Below are the code and all the weights of a small trained network. Each question names an input and a class and asks about switching units off, where a switched-off unit gives its printed mean instead of its output.

import numpy as np


def w(rows, s, z=0):
    codes = np.array(rows[::2]) - 128.0
    scale = np.full(codes.shape[1], s)
    scale[-1] = z or s
    return codes * scale


def norm(h):
    return h / np.sqrt((h * h).mean(-1, keepdims=True) + 1e-5)


def f(y):
    return y / 2 * (1 + np.tanh(0.7978845608 * (y + 0.044715 * y**3)))


def log_softmax(a):
    a = a - a.max(-1, keepdims=True)
    return a - np.log(np.exp(a).sum(-1, keepdims=True))


def net(x, mask):
    res = np.array(x, float).reshape(1, 2) / 4 @ E
    u = 0
    for l in range(2):
        y = f(norm(res) @ A[l][:, :-1].T + A[l][:, -1])
        res = res + np.where(mask[u : u + 12], y, B[l][:, -1]) @ B[l][:, :-1]
        u += 12
    return log_softmax(norm(res)[-1] @ U[:, :-1].T + U[:, -1])


A, B = {}, {}
E = w([
[127,62,115,124,95,253],'x0',
[158,168,6,95,74,122],'x1',
],0.006)
A[0] = w([
[221,123,15,58,86,106,131],'0.n1',
[113,131,62,80,107,123,71],'0.n2',
[117,121,130,9,199,147,126],'0.n3',
[194,124,212,182,128,149,131],'0.n4',
[155,164,144,118,123,136,131],'0.n5',
[175,145,151,76,115,126,3],'0.n6',
[99,77,113,107,124,104,124],'0.n7',
[152,253,143,79,197,17,126],'0.n8',
[154,160,60,138,71,126,86],'0.n9',
[179,78,157,180,31,77,128],'0.n10',
[199,60,135,100,54,252,168],'0.n11',
[68,144,247,188,198,159,177],'0.n12',
],0.0034,0.0051)
B[0] = w([
[3,207,190,154,127,164,197],'0.n1',
[50,160,187,85,116,148,113],'0.n2',
[128,99,117,145,113,106,127],'0.n3',
[100,116,61,54,132,113,155],'0.n4',
[128,146,130,141,145,145,130],'0.n5',
[105,35,165,107,91,163,81],'0.n6',
[131,123,134,109,113,116,125],'0.n7',
[248,115,142,184,170,210,205],'0.n8',
[75,176,164,138,113,153,130],'0.n9',
[119,121,118,145,126,124,128],'0.n10',
[200,169,164,155,106,23,238],'0.n11',
[85,151,1,73,133,123,254],'0.n12',
],0.0043,0.0035)
A[1] = w([
[187,107,19,51,86,60,70],'1.n1',
[119,160,148,73,119,47,64],'1.n2',
[163,130,141,132,109,136,37],'1.n3',
[151,155,251,224,79,175,153],'1.n4',
[163,66,160,128,76,254,61],'1.n5',
[89,78,190,146,205,116,65],'1.n6',
[94,134,69,120,78,78,78],'1.n7',
[122,89,112,120,81,219,131],'1.n8',
[159,143,58,138,214,231,123],'1.n9',
[31,76,212,97,154,112,2],'1.n10',
[114,194,207,156,99,70,114],'1.n11',
[4,54,213,112,216,147,1],'1.n12',
],0.0071,0.0034)
B[1] = w([
[37,20,196,103,148,184,195],'1.n1',
[171,82,170,133,146,193,145],'1.n2',
[124,174,173,99,153,131,103],'1.n3',
[70,87,94,81,167,122,182],'1.n4',
[238,106,145,179,248,9,235],'1.n5',
[129,179,72,86,26,211,210],'1.n6',
[118,116,198,111,106,200,153],'1.n7',
[156,188,163,131,215,33,216],'1.n8',
[47,74,177,71,73,143,191],'1.n9',
[71,196,117,93,58,187,177],'1.n10',
[153,2,148,97,148,124,180],'1.n11',
[99,206,75,116,18,173,254],'1.n12',
],0.006,0.0037)
U = w([
[238,141,126,137,210,45,212],'0',
[82,215,102,81,20,194,215],'1',
[55,3,140,77,143,146,227],'2',
[133,113,141,227,101,162,4],'3',
[134,110,134,211,102,158,17],'4',
[126,114,143,200,104,145,11],'5',
[131,110,140,216,92,150,4],'6',
],0.019,0.0048)

Each question gives the input, the list of numbers given to net, and the class t.
The units are the neurons (one row each of A and B). Each row of codes is followed by its name. A weight is (code - 128) times the scale printed after its matrix; where a second scale follows, it is the last column's (A, B and U).
mask holds one flag per neuron, layer by layer. A switched-off neuron (its flag False) gives its mean, the last column of its row in B, instead of its output. The means were averaged over made-up inputs and are rounded, as every weight is.
A unit's drop is (log p(t) with every unit on - log p(t) with that unit switched off) / (log p(t) with every unit on - log p(t) with every unit switched off).
The circuit of an input: a set's keep is (log p(t) with only the set's units on - log p(t) with every unit switched off) / (log p(t) with every unit on - log p(t) with every unit switched off). Starting from the 12 units with the biggest drops (on a tie, the unit counted first), units are removed one at a time, each time the one whose removal leaves the highest keep (on an exact tie, the one counted first), for as long as the keep stays at least 0.8.
circuit, biggest first: the units of the circuit, biggest drop first
most important unit: the unit with the biggest drop
k most important neurons: the k neurons with the biggest drops, biggest first
top k neurons in layer l: the k neurons of layer l with the biggest drops, biggest first
drop when u is switched off: that unit's drop, to one decimal
input [7,6], class 0: circuit, biggest first => [1.n5; 1.n8]
input [4,4], class 0: top neuron in layer 1 => [1.n8]
input [-5,-6], class 1: 3 most important neurons => [0.n11; 1.n6; 1.n5]
input [2,3], class 2: 2 most important neurons => [1.n11; 0.n12]
input [8,8], class 0: circuit, biggest first => [1.n5; 0.n12; 1.n8]
input [-2,0], class 2: 2 most important neurons => [1.n9; 0.n11]
input [-4,-5], class 1: 2 most important neurons => [0.n11; 1.n6]
input [5,-5], class 0: 3 most important neurons => [1.n5; 0.n1; 1.n8]
input [-2,-3], class 2: 2 most important neurons => [0.n12; 0.n1]
input [3,0], class 2: top 2 neurons in layer 0 => [0.n11; 0.n8]
input [-7,-8], class 1: top 4 neurons in layer 1 => [1.n6; 1.n5; 1.n12; 1.n8]
input [-3,-4], class 1: 2 most important neurons => [0.n11; 1.n5]
input [8,-7], class 0: drop when 1.n5 is switched off => 1.6
input [-3,-5], class 1: drop when 0.n11 is switched off => 1.1
input [6,-8], class 1: most important unit => 1.n12
input [7,-6], class 0: drop when 1.n5 is switched off => 1.6
